Each row was made from one small tree. The marks that hang from a mark follow it in brackets, in the order of their numbers. Every link used is in the known rows. Write each row's tree.
Known rows
j_160[j_10[j_760[j_542]] j_920]: [-0.36  0.86 -1.15  3.92 -2.32 -0.88 -0.69 -0.10  1.89 -1.20  0.38  2.34
 -3.62  2.02  1.60 -0.53 -0.27  1.56 -1.73 -1.93  2.52 -0.01  0.76 -1.48
 -1.58  1.39]
j_10[j_563 j_760]: [-1.86 -1.09 -0.90  0.37 -2.53 -0.10 -0.22 -0.84  1.43 -0.55  0.75  0.91
 -1.17  0.91 -0.18 -0.22 -0.47  0.33 -0.55  1.11 -0.34  0.16  1.26  1.31
 -0.56 -0.49]
j_10[j_760[j_542]]: [-0.83  0.19 -0.42  0.82  0.11  0.20 -1.18 -0.04  1.02 -0.22  0.53  0.96
 -2.00  2.75 -2.42 -0.25 -0.29  1.49 -1.18 -0.07  0.44  0.12  0.86  0.35
  0.14  0.36]
j_721[j_852]: [-0.64 -1.04 -0.45 -0.81 -0.71  0.73 -0.69 -0.77  0.93  0.33  0.75  0.35
 -0.69  0.99 -1.35 -0.15  0.02  1.10 -0.13  0.14  0.01  0.37  0.85  0.41
  1.13 -0.16]
j_721[j_160]: [ 0.20 -0.38  0.24  0.10 -0.12  0.24  0.10 -0.53  0.55  0.00  0.56  0.61
 -1.39  0.67  0.75 -0.02  0.16  0.93 -0.82  0.01 -0.63 -0.01 -1.36  0.69
  2.14 -0.81]
j_10[j_760[j_542 j_721[j_160 j_920]]]: [ 0.09 -0.08 -0.15  1.95 -0.49  0.42 -0.19 -0.84  2.92 -0.62  1.90  2.08
 -4.05  4.57 -1.65 -0.45  0.37  3.97 -3.96  1.45  0.57  0.53  0.12  2.30
  3.47 -0.16]
j_160[j_10[j_563 j_760[j_542 j_721 j_852]] j_920]: [-0.89  0.24 -1.10  5.21 -2.76  0.11  0.49 -0.64  4.04 -1.47  1.66  2.58
 -5.25  4.64 -0.17 -0.60 -0.51  4.59 -4.27  1.19  3.82  0.42  0.55 -2.18
 -4.80  2.27]
j_852[j_88 j_160[j_10[j_563 j_760] j_920]]: [-0.29 -1.01 -2.27  5.54 -3.90  1.05  0.11 -1.33  1.12 -1.78  0.97  2.21
 -5.94 -0.10  5.66 -0.39  0.00  0.11 -2.87 -1.56  1.20 -1.00 -1.89 -0.42
 -0.31  0.27]
j_721[j_160 j_852]: [-0.34 -1.35 -0.01 -0.71 -0.69  0.95 -0.50 -1.24  1.50  0.30  1.31  1.04
 -1.99  1.71 -0.57 -0.12  0.14  2.05 -1.07  0.08 -0.59  0.41 -0.82  1.03
  3.26 -0.92]
j_852[j_88 j_160[j_10[j_563 j_760]]]: [-0.15 -0.92 -2.29  3.79 -2.57  2.05  0.44 -1.04  0.22 -1.09  0.99  1.73
 -4.27 -0.06  3.96 -0.11 -0.50 -0.19 -2.60 -0.24  0.18 -0.55 -2.57  0.52
  0.42  0.14]
j_160[j_10[j_760] j_920]: [-0.34  0.06 -1.44  3.12 -3.42 -1.05 -0.35 -0.48  1.56 -1.39  0.26  1.97
 -2.67 -0.20  2.90 -0.40 -0.21  0.42 -0.59 -2.08  1.98  0.03  1.59 -0.68
 -1.17  0.70]
j_760[j_542]: [ 0.01  0.84  0.14  0.84  1.20  0.01 -0.37  0.32  0.50  0.19  0.11  0.34
 -0.96  2.29 -1.15 -0.21 -0.07  1.36 -1.08  0.00  0.43  0.00 -0.98 -0.69
 -0.58  0.58]
j_721[j_160[j_10[j_563 j_760] j_920] j_852[j_88]]: [-1.61 -2.44 -2.34  3.53 -5.45  1.19 -0.24 -2.22  3.32 -1.02  1.88  2.99
 -6.24  1.70  3.64 -0.69  0.14  1.90 -2.61 -1.62  0.30 -0.09  1.15  0.79
  1.88 -0.26]
j_10[j_563 j_760[j_852[j_160]]]: [-0.83 -1.34 -0.44  2.03 -1.09  1.82 -0.84 -1.53  1.26 -0.96  1.48  1.24
 -4.29  1.91 -1.06 -0.23 -0.43  1.82 -2.69  1.68  0.94 -0.21 -1.96 -0.04
 -1.60 -0.31]
j_10[j_563 j_760[j_542 j_721 j_852[j_160[j_920]]]]: [-0.40 -0.32 -0.27  4.82 -0.87  1.16 -0.07 -1.18  3.12 -1.44  2.06  1.96
 -7.30  5.00 -0.85 -0.41 -0.05  4.60 -5.14  2.03  3.13 -0.51 -2.62 -1.45
 -2.56  1.05]
j_542[j_760[j_852[j_88 j_160]] j_920]: [ 0.02 -0.74 -0.71  3.17  1.11  4.97  0.39 -0.96  0.89  0.32  0.29  0.44
 -7.88  2.97  0.29  0.48  0.01  0.16 -1.86 -1.23  2.58 -1.10  0.58 -0.76
  2.96 -0.68]
j_542[j_760[j_721[j_920] j_852[j_88 j_160[j_10]]]]: [ 1.63 -0.25 -1.88  5.15 -0.11  4.32  1.18 -0.62  1.64 -0.66  1.22  1.61
 -6.07  2.31 -0.06  0.13  0.09  2.22 -4.45  0.05  3.09  0.22 -0.35 -0.84
  2.44  1.01]
j_542[j_760[j_721[j_160[j_10]] j_852] j_920]: [ 0.33  0.26 -0.78  2.75 -0.57  2.80  2.15 -0.53  3.71 -0.07  1.06  1.98
 -5.95  4.43  1.38  0.45 -0.64  2.85 -2.63  0.52  4.09  0.59  0.91 -0.83
  1.76  0.19]
j_721[j_920]: [ 0.33 -0.29 -0.09  0.99 -0.74 -0.23 -0.36 -0.78  0.54 -0.18  0.28  0.54
 -0.32  0.29  0.33 -0.39  0.43  0.69 -1.02 -0.33  0.08  0.12  1.04  1.14
  1.17 -0.52]
j_160[j_10 j_920]: [ 0.59  0.57 -0.78  3.07 -2.34 -1.14  0.45 -0.16  0.88 -1.00 -0.08  1.40
 -1.76 -0.61  3.90 -0.28 -0.03  0.40 -0.62 -1.96  2.03 -0.14 -0.09 -1.67
 -2.07  0.96]
j_852[j_88]: [ 0.04 -0.52 -0.50  0.91  0.30  1.49  0.21  0.05 -0.63  0.15 -0.09 -0.38
 -1.52 -0.31  0.20 -0.01  0.34 -0.64 -0.41 -0.82 -0.78 -0.48  1.04  0.05
  1.22  0.13]
j_760[j_542 j_852[j_88 j_160]]: [ 1.10  0.12  0.21  3.75  2.79  3.62 -0.73 -0.35 -0.61  0.03  0.73  0.33
 -5.29  3.19 -2.00 -0.16  0.29  2.12 -3.63 -0.24  1.01 -0.91 -3.25 -1.78
 -0.27  0.89]

Which tree is each row?
[ 1.49 -0.34 -0.68  5.77 -0.79  2.43  0.08 -0.83  0.09 -1.04  0.51  1.36
 -5.98  0.44  2.96 -0.33  0.31  1.16 -3.15 -2.37  2.58 -1.15 -2.33 -2.85
 -1.49  1.22] -> j_760[j_852[j_88 j_160[j_10 j_920]]]
[-0.73 -0.94 -0.83  1.36  0.30  3.80 -0.06 -0.08  0.57  0.50  0.06 -0.02
 -3.81  1.77 -3.70  0.21  0.05  0.23 -0.86 -1.02  0.99  0.10  3.30 -1.27
  1.18  0.19] -> j_542[j_760[j_852[j_88]]]
[-0.33 -0.18 -1.12  3.86 -3.01 -0.29  1.04 -1.26  4.63 -0.76  2.28  2.98
 -4.60  4.67  3.02 -0.55  0.05  5.02 -4.25  1.09  2.38  0.42 -3.02 -1.03
 -0.49  1.10] -> j_760[j_542 j_721[j_160[j_10[j_563] j_920] j_852]]
[ 0.46  0.05 -0.30  2.23  1.35  3.54  1.32 -0.65  2.20 -0.05  0.85  0.65
 -6.82  4.06 -0.42  0.63 -0.36  2.20 -2.50  1.15  4.09 -0.30 -0.91 -0.90
  2.01 -0.15] -> j_542[j_760[j_721 j_852[j_160]] j_920]
[ 1.16 -0.38 -1.33  1.79 -0.74  1.36 -0.31 -0.95  0.48 -0.41  1.03  1.57
 -2.12  0.22  2.14 -0.04 -0.48  1.22 -1.69 -0.50  1.37  0.08 -3.83 -0.53
  0.76  0.51] -> j_721[j_852[j_160[j_10]]]
[ 0.45 -1.09 -0.45  4.66 -0.24  2.88 -0.04 -0.90  1.17 -1.35  1.35  0.97
 -7.73  2.21 -0.66 -0.13  0.44  2.30 -3.79 -0.03  2.23 -0.82  0.03 -1.10
  1.00  1.00] -> j_10[j_760[j_721 j_852[j_88 j_160[j_920]]]]
[-0.39 -1.97 -0.56  0.37 -0.75  2.39 -0.36 -1.18  0.88  0.53  1.19  0.66
 -3.36  1.46  0.03 -0.20  0.47  1.33 -1.40 -0.78 -1.29 -0.10  0.33  1.27
  4.33 -0.75] -> j_721[j_160 j_852[j_88]]
[-1.29 -1.31 -1.65  5.01 -4.22  1.29 -0.07 -1.30  2.17 -1.37  0.92  1.96
 -5.61  1.11  1.55 -0.67 -0.05  1.37 -2.61 -1.37  1.97 -0.34  2.64 -1.33
 -3.55  1.07] -> j_160[j_10[j_563 j_760[j_852[j_88]]] j_920]
[ 1.61  0.18 -1.29  3.84  0.04  2.18  0.57 -0.18 -1.05 -0.60  0.22  0.80
 -3.08 -0.88  4.12  0.11 -0.01 -0.58 -1.87 -1.33  0.51 -0.75 -3.71 -0.75
  1.06  0.72] -> j_852[j_88 j_160[j_10]]
[-1.24 -0.32 -0.52  3.09 -2.41 -0.62  0.54 -1.00  4.03 -1.10  1.90  2.29
 -5.51  4.63  1.16 -0.40  0.19  3.95 -3.80  1.69  1.17  0.01 -0.92  0.40
  0.81  0.08] -> j_10[j_563 j_760[j_542 j_721[j_160[j_920]]]]
[ 0.35 -0.68 -0.94  2.25 -0.05  1.70 -1.08 -1.58  2.74 -0.57  2.35  2.00
 -5.01  4.54 -2.31 -0.48  0.03  4.34 -4.48  1.52  1.57  0.40 -1.40  1.75
  3.77  0.34] -> j_10[j_760[j_542 j_721[j_852[j_160] j_920]]]
[ 0.08  0.02  0.26  2.52  1.76  2.75 -0.54  0.02  0.10  0.43  0.40  0.01
 -3.60  3.39 -3.67 -0.36  0.23  2.05 -2.52 -0.49  0.72 -0.40  0.85 -1.73
 -1.50  1.24] -> j_760[j_542 j_852[j_88]]
[-0.39  0.11 -1.91  5.48 -1.50  2.33  0.55 -1.28  1.60 -0.75  0.99  2.21
 -7.50  3.65  5.32 -0.21 -0.44  1.04 -3.64 -0.75  2.04 -1.19 -2.44  0.40
  0.33  0.12] -> j_852[j_88 j_160[j_10[j_563 j_760[j_542[j_920]]]]]
[-0.43 -0.41 -2.10  2.70 -1.06  2.25  0.16 -0.25  2.36 -0.21  1.55  1.67
 -4.33  3.63 -1.97 -0.35 -0.34  3.03 -3.05  0.26  1.38  0.71  1.84 -0.01
  1.45  2.10] -> j_160[j_10[j_760[j_542 j_721[j_852[j_88]]]]]
[ 0.09  0.74 -0.05  4.18 -0.59  1.44  2.08 -0.99  4.30 -0.16  1.81  2.34
 -5.89  6.49  2.82 -0.23 -0.46  5.02 -4.73  2.11  3.41  0.11 -2.07 -0.96
 -2.44  0.90] -> j_760[j_542[j_920] j_721[j_160[j_10[j_563]]] j_852]
[-1.14 -0.83 -1.02  2.28 -0.75  1.89  0.31 -1.81  3.84 -0.33  2.33  1.96
 -7.12  6.05  0.89 -0.12 -0.49  3.92 -3.91  2.27  2.61 -0.40 -2.13  1.38
  1.68 -0.17] -> j_10[j_563 j_760[j_542[j_920] j_721[j_852[j_160]]]]
[ 1.20  1.30 -1.28  5.32 -0.80  0.05  0.25 -0.14  2.13 -1.65  1.24  2.47
 -5.69  2.73  2.53 -0.20 -0.34  2.94 -3.89 -0.23  3.58 -0.22 -3.13 -1.51
 -0.11  1.68] -> j_852[j_160[j_10[j_760[j_542 j_721]] j_920]]
[ 0.56 -1.43 -1.35  2.65 -2.41  2.02 -0.17 -1.77  1.57 -0.01  1.50  2.11
 -3.64  1.29  1.83 -0.63  0.48  2.00 -2.78 -1.56 -0.28  0.32  0.49  1.58
  3.75 -0.35] -> j_721[j_160[j_10] j_852[j_88] j_920]
[-0.26 -1.34 -1.87  3.61 -2.47  2.15 -1.26 -1.85  2.56 -0.27  2.02  3.06
 -5.73  3.86 -0.01 -0.90  0.22  3.35 -3.91 -1.74  0.18  0.47  1.46  1.92
  4.24  0.07] -> j_721[j_160[j_10[j_760[j_542]]] j_852[j_88] j_920]
[ 0.28  0.02 -0.96  3.70 -3.43 -1.03  2.19 -0.83  3.30 -1.27  1.40  2.24
 -3.07  1.55  5.83 -0.24  0.17  2.66 -3.06  1.02  1.73  0.21 -2.68 -0.70
 -1.03  0.56] -> j_760[j_721[j_160[j_10[j_563] j_920]]]
[ 0.41 -1.13 -0.35  1.96 -1.15  0.71 -0.82 -1.51  1.09 -0.62  1.00  1.15
 -4.18  0.86  1.62 -0.25  0.46  1.44 -1.60 -1.21  1.46 -0.66 -2.69 -0.78
  1.60 -0.30] -> j_721[j_852[j_160[j_920]]]
[ 1.02 -0.07  0.32  5.33  1.37  2.70 -0.70 -0.74  0.31 -0.50  0.61  0.80
 -6.94  3.08 -0.27 -0.40  0.73  2.51 -3.96 -1.63  2.12 -1.41 -2.78 -2.74
 -0.83  1.00] -> j_760[j_542 j_852[j_88 j_160[j_920]]]
[-0.61  0.39 -0.85  0.23  0.09  1.65  1.94  0.09  2.58  0.26  0.14  0.34
 -3.67  3.04  0.69  0.65 -0.32  0.62 -0.38  0.81  2.76  0.15  2.27  0.40
  2.80 -0.27] -> j_542[j_760[j_721] j_920]
[ 0.06 -1.74 -1.87  2.97 -3.44  1.80  1.53 -1.98  3.25 -0.28  2.40  2.27
 -3.61  2.59  2.66 -0.61  0.47  3.54 -4.39  1.13  0.15  0.61 -0.34  1.83
  2.69  0.14] -> j_760[j_721[j_160[j_10[j_563]] j_852[j_88] j_920]]
[-0.25  0.17  0.38  3.19  1.73  3.03  0.03 -0.48  1.13  0.62  0.14  0.18
 -6.07  4.85 -0.91 -0.31  0.22  2.13 -2.31 -1.07  2.10 -0.98  1.66 -1.04
 -0.74  0.61] -> j_760[j_542[j_920] j_852[j_88]]
[-0.72 -0.17 -1.96  2.94 -1.15  2.59  0.69 -0.67  3.10  0.04  1.32  1.82
 -6.92  5.11  0.33 -0.27 -0.43  2.89 -2.94 -0.39  2.74  0.07  2.62  0.58
  1.89  1.40] -> j_160[j_10[j_760[j_542[j_920] j_721[j_852[j_88]]]]]
